Here is a tiny trained network, its code and every weight. The questions are about switching its units off for an input and a class, where a switched-off unit gives its printed mean instead of its output.

import numpy as np


def w(rows, s, z=0):
    codes = np.array(rows[::2]) - 128.0
    scale = np.full(codes.shape[1], s)
    scale[-1] = z or s
    return codes * scale


def norm(h):
    return h / np.sqrt((h * h).mean(-1, keepdims=True) + 1e-5)


def f(y):
    return y / 2 * (1 + np.tanh(0.7978845608 * (y + 0.044715 * y**3)))


def log_softmax(a):
    a = a - a.max(-1, keepdims=True)
    return a - np.log(np.exp(a).sum(-1, keepdims=True))


def net(x, mask):
    res = np.array(x, float).reshape(1, 2) / 4 @ E
    u = 0
    for l in range(2):
        y = f(norm(res) @ A[l][:, :-1].T + A[l][:, -1])
        res = res + np.where(mask[u : u + 9], y, B[l][:, -1]) @ B[l][:, :-1]
        u += 9
    return log_softmax(norm(res)[-1] @ U[:, :-1].T + U[:, -1])


A, B = {}, {}
E = w([
[141,97,92,128,124,255,141,158,130,136],'x0',
[110,75,189,157,183,142,167,150,121,200],'x1',
],0.016)
A[0] = w([
[119,207,89,83,103,146,100,149,79,102,91],'L0N1',
[100,105,141,115,94,146,164,158,133,106,132],'L0N2',
[152,79,183,131,145,127,111,178,163,158,251],'L0N3',
[42,89,126,217,103,115,169,75,114,133,121],'L0N4',
[137,74,61,193,114,163,133,74,196,129,221],'L0N5',
[169,127,43,157,188,58,154,105,195,161,128],'L0N6',
[166,130,227,42,119,154,74,254,122,144,128],'L0N7',
[104,164,132,121,141,77,110,134,76,154,120],'L0N8',
[176,138,108,112,165,178,127,132,132,146,22],'L0N9',
],0.0093,0.0016)
B[0] = w([
[136,34,134,202,170,131,201,77,167,152,248],'L0N1',
[122,185,138,165,126,117,70,115,95,138,147],'L0N2',
[123,203,35,127,111,124,176,51,178,113,254],'L0N3',
[177,120,79,115,180,104,134,99,105,93,191],'L0N4',
[84,205,185,126,62,97,89,125,85,107,212],'L0N5',
[147,134,176,145,112,189,92,145,126,104,175],'L0N6',
[126,184,112,137,169,108,105,63,1,160,172],'L0N7',
[128,92,165,79,108,206,121,165,106,108,216],'L0N8',
[48,165,155,92,62,121,172,116,121,133,184],'L0N9',
],0.0085,0.0052)
A[1] = w([
[77,158,112,174,127,90,147,92,122,189,216],'L1N1',
[85,53,211,193,89,155,154,151,164,157,48],'L1N2',
[206,131,32,59,103,137,81,147,194,31,221],'L1N3',
[105,154,77,147,93,99,126,125,127,130,77],'L1N4',
[122,191,170,92,114,35,133,56,109,77,70],'L1N5',
[127,136,147,129,72,14,116,126,186,64,80],'L1N6',
[180,221,4,36,152,214,110,151,100,98,162],'L1N7',
[154,44,144,129,123,160,132,161,171,118,3],'L1N8',
[139,156,159,109,187,16,94,105,87,165,186],'L1N9',
],0.013,0.003)
B[1] = w([
[173,98,72,163,163,138,170,92,148,110,210],'L1N1',
[159,144,156,98,150,30,72,153,116,85,143],'L1N2',
[144,137,74,174,225,130,215,65,108,196,224],'L1N3',
[131,38,173,105,229,254,162,207,124,238,151],'L1N4',
[173,37,187,141,189,28,86,177,144,95,251],'L1N5',
[86,183,121,105,42,203,121,133,121,123,235],'L1N6',
[116,132,208,94,73,51,51,179,132,78,210],'L1N7',
[154,45,183,120,180,122,78,212,114,108,129],'L1N8',
[87,189,92,116,63,226,132,126,106,148,241],'L1N9',
],0.011,0.013)
U = w([
[116,155,69,178,177,159,234,27,94,146,233],'0',
[35,207,206,88,9,166,85,160,54,97,218],'1',
[169,53,171,113,205,51,101,157,104,70,194],'2',
[84,127,68,36,107,106,95,118,173,149,20],'3',
[51,156,21,64,124,99,107,185,187,142,2],'4',
[93,147,111,56,107,123,100,80,197,166,26],'5',
[129,116,49,89,67,107,69,139,152,196,24],'6',
[103,122,61,50,76,99,122,155,169,166,3],'7',
],0.012,0.004)

Each question gives the input, the list of numbers given to net, and the class t.
The units are the neurons (one row each of A and B). Each row of codes is followed by its name. A weight is (code - 128) times the scale printed after its matrix; where a second scale follows, it is the last column's (A, B and U).
mask holds one flag per neuron, layer by layer. A switched-off neuron (its flag False) gives its mean, the last column of its row in B, instead of its output. The means were averaged over made-up inputs and are rounded, as every weight is.
A unit's drop is (log p(t) with every unit on - log p(t) with that unit switched off) / (log p(t) with every unit on - log p(t) with every unit switched off).
The circuit of an input: a set's keep is (log p(t) with only the set's units on - log p(t) with every unit switched off) / (log p(t) with every unit on - log p(t) with every unit switched off). Starting from the 12 units with the biggest drops (on a tie, the unit counted first), units are removed one at a time, each time the one whose removal leaves the highest keep (on an exact tie, the one counted first), for as long as the keep stays at least 0.8.
units of the circuit, in order: the units of the circuit, biggest drop first
unit that matters most: the unit with the biggest drop
k most important neurons: the k neurons with the biggest drops, biggest first
top k neurons in layer l: the k neurons of layer l with the biggest drops, biggest first
drop of u: that unit's drop, to one decimal
input [1,-4], class 0: unit that matters most => L1N5
input [-2,1], class 2: 2 most important neurons => (L0N8 L1N7)
input [-5,-7], class 0: 2 most important neurons => (L1N3 L1N6)
input [4,3], class 1: 3 most important neurons => (L0N1 L1N3 L1N7)
input [7,-4], class 1: top 2 neurons in layer 1 => (L1N7 L1N5)
input [7,-6], class 1: 2 most important neurons => (L1N7 L0N5)
input [-1,-3], class 2: top 2 neurons in layer 1 => (L1N8 L1N2)
input [-2,-3], class 2: top 3 neurons in layer 1 => (L1N8 L1N9 L1N2)
input [-6,-6], class 0: 4 most important neurons => (L1N3 L1N7 L0N5 L1N6)
input [8,-7], class 1: 4 most important neurons => (L1N7 L0N5 L1N1 L1N5)
input [0,-3], class 2: top 3 neurons in layer 0 => (L0N3 L0N1 L0N4)
input [4,-7], class 0: 3 most important neurons => (L1N3 L0N1 L1N5)
input [-7,-8], class 0: 4 most important neurons => (L1N3 L1N7 L1N6 L0N5)
input [-8,5], class 1: top neuron in layer 1 => (L1N9)
input [-7,-1], class 1: 2 most important neurons => (L1N6 L1N9)
input [3,3], class 2: top 2 neurons in layer 1 => (L1N6 L1N9)
input [5,-7], class 0: 2 most important neurons => (L1N3 L1N5)
input [-1,3], class 2: 2 most important neurons => (L0N3 L0N1)
input [-7,-7], class 0: 4 most important neurons => (L1N3 L0N5 L1N7 L0N9)
input [3,2], class 2: units of the circuit, in order => (L1N9)
input [7,-7], class 0: 3 most important neurons => (L1N3 L0N1 L1N5)
input [-5,-8], class 0: top 2 neurons in layer 1 => (L1N3 L1N6)
input [-4,-1], class 1: top 2 neurons in layer 0 => (L0N3 L0N1)
input [2,-5], class 0: drop of L0N1 => 0.3
input [0,1], class 2: drop of L0N3 => 0.1
